Below is a small trained network, with its code and all its weights. Each question gives an input and a class and asks what happens when units are switched off, that is, made to give their printed mean instead of their output.

import numpy as np


def w(rows, s, z=0):
    codes = np.array(rows[::2]) - 128.0
    scale = np.full(codes.shape[1], s)
    scale[-1] = z or s
    return codes * scale


def f(y):
    return np.maximum(y, 0)


def log_softmax(a):
    a = a - a.max(-1, keepdims=True)
    return a - np.log(np.exp(a).sum(-1, keepdims=True))


def net(x, mask):
    res = np.array(x, float).reshape(1, 8) / 4 @ E
    y = f(res @ A[0][:, :-1].T + A[0][:, -1])
    res = res + np.where(mask, y, B[0][:, -1]) @ B[0][:, :-1]
    return log_softmax(res[-1] @ U[:, :-1].T + U[:, -1])


A, B = {}, {}
E = w([
[76,139,243,254,171],'x0',
[171,48,109,192,94],'x1',
[130,126,127,123,128],'x2',
[15,151,63,182,35],'x3',
[170,159,203,100,9],'x4',
[124,132,128,128,132],'x5',
[130,129,127,126,128],'x6',
[132,128,124,130,127],'x7',
],0.0079)
A[0] = w([
[71,150,237,168,174,103],'N0',
[88,107,39,192,197,76],'N1',
[107,103,193,210,149,29],'N2',
[52,110,82,101,250,151],'N3',
[171,2,132,176,69,113],'N4',
[234,110,226,100,211,26],'N5',
[108,216,175,83,96,109],'N6',
[21,177,102,185,51,1],'N7',
[88,154,223,251,135,99],'N8',
[137,130,47,88,82,107],'N9',
[120,160,214,104,63,1],'N10',
],0.0082,0.0028)
B[0] = w([
[184,125,52,79,125,222],'N0',
[158,122,196,163,95,213],'N1',
[189,119,63,79,119,198],'N2',
[209,154,209,170,26,220],'N3',
[115,228,131,216,130,195],'N4',
[2,68,166,130,217,220],'N5',
[145,193,180,182,123,192],'N6',
[35,25,145,119,183,218],'N7',
[183,124,81,67,156,254],'N8',
[144,93,78,85,154,196],'N9',
[169,134,171,138,43,182],'N10',
],0.0091,0.0082)
U = w([
[203,113,11,42,144,69],'0',
[31,79,130,131,174,131],'1',
[191,153,191,176,67,61],'2',
[133,190,102,163,147,254],'3',
],0.012,0.0087)

Each question gives the input, the list of numbers given to net, and the class t.
The units are the neurons (one row each of A and B). Each row of codes is followed by its name. A weight is (code - 128) times the scale printed after its matrix; where a second scale follows, it is the last column's (A, B and U).
mask holds one flag per neuron, in row order. A switched-off neuron (its flag False) gives its mean, the last column of its row in B, instead of its output. The means were averaged over made-up inputs and are rounded, as every weight is.
A unit's drop is (log p(t) with every unit on - log p(t) with that unit switched off) / (log p(t) with every unit on - log p(t) with every unit switched off).
The circuit of an input: a set's keep is (log p(t) with only the set's units on - log p(t) with every unit switched off) / (log p(t) with every unit on - log p(t) with every unit switched off). Starting from all 11 units, units are removed one at a time, each time the one whose removal leaves the highest keep (on an exact tie, the one counted first), for as long as the keep stays at least 0.8.
circuit, biggest first: the units of the circuit, biggest drop first
unit that matters most: the unit with the biggest drop
k most important neurons: the k neurons with the biggest drops, biggest first
drop when u is switched off: that unit's drop, to one decimal
input [-6,-8,0,0,-1,6,3,-3], class 3: unit that matters most : N8
input [-6,4,-5,2,-7,5,4,4], class 2: circuit, biggest first : [N3, N1]
input [4,8,7,3,5,-6,-1,-6], class 3: 4 most important neurons : [N4, N3, N1, N8]
input [-5,-8,3,-2,5,2,6,7], class 3: 4 most important neurons : [N6, N3, N8, N0]
input [-1,7,3,-4,0,-7,-4,-7], class 3: 2 most important neurons : [N4, N7]
input [6,-3,0,0,6,-3,3,6], class 0: 3 most important neurons : [N8, N0, N3]
input [-3,6,5,3,3,5,5,-1], class 3: 2 most important neurons : [N4, N8]
input [1,-3,2,-5,-7,-3,-6,-8], class 2: 2 most important neurons : [N3, N7]
input [6,6,-8,2,4,8,-4,-6], class 0: circuit, biggest first : [N8, N2]
input [-4,1,4,-6,1,-8,-2,0], class 1: circuit, biggest first : [N5, N8]
input [7,6,-2,3,-7,4,6,-7], class 0: 2 most important neurons : [N8, N2]
input [-4,-8,2,-7,7,0,-1,-7], class 3: circuit, biggest first : [N5, N6]
input [-6,0,7,-7,-1,-6,4,-1], class 1: 4 most important neurons : [N5, N8, N0, N2]
input [-6,-6,2,4,8,-5,3,-7], class 2: unit that matters most : N6
input [-7,4,1,-2,8,-1,-1,-4], class 2: 4 most important neurons : [N8, N0, N4, N2]
input [7,-6,-8,3,-2,2,-3,-3], class 0: circuit, biggest first : [N0, N8]
input [4,5,-5,-2,-5,8,8,6], class 2: 2 most important neurons : [N1, N3]
input [3,8,8,-7,3,-4,0,-6], class 3: 3 most important neurons : [N4, N7, N2]
input [4,7,8,-2,0,-5,0,-6], class 3: 3 most important neurons : [N4, N9, N7]
input [1,-1,7,6,-7,-3,-7,-1], class 2: unit that matters most : N3
input [-3,-6,5,-3,2,-4,1,-8], class 3: drop when N2 is switched off : 0.1
input [-5,-6,-5,-4,4,3,-2,-5], class 3: drop when N4 is switched off : -0.1
input [-1,7,-1,-8,5,3,-4,-1], class 1: drop when N8 is switched off : 0.0
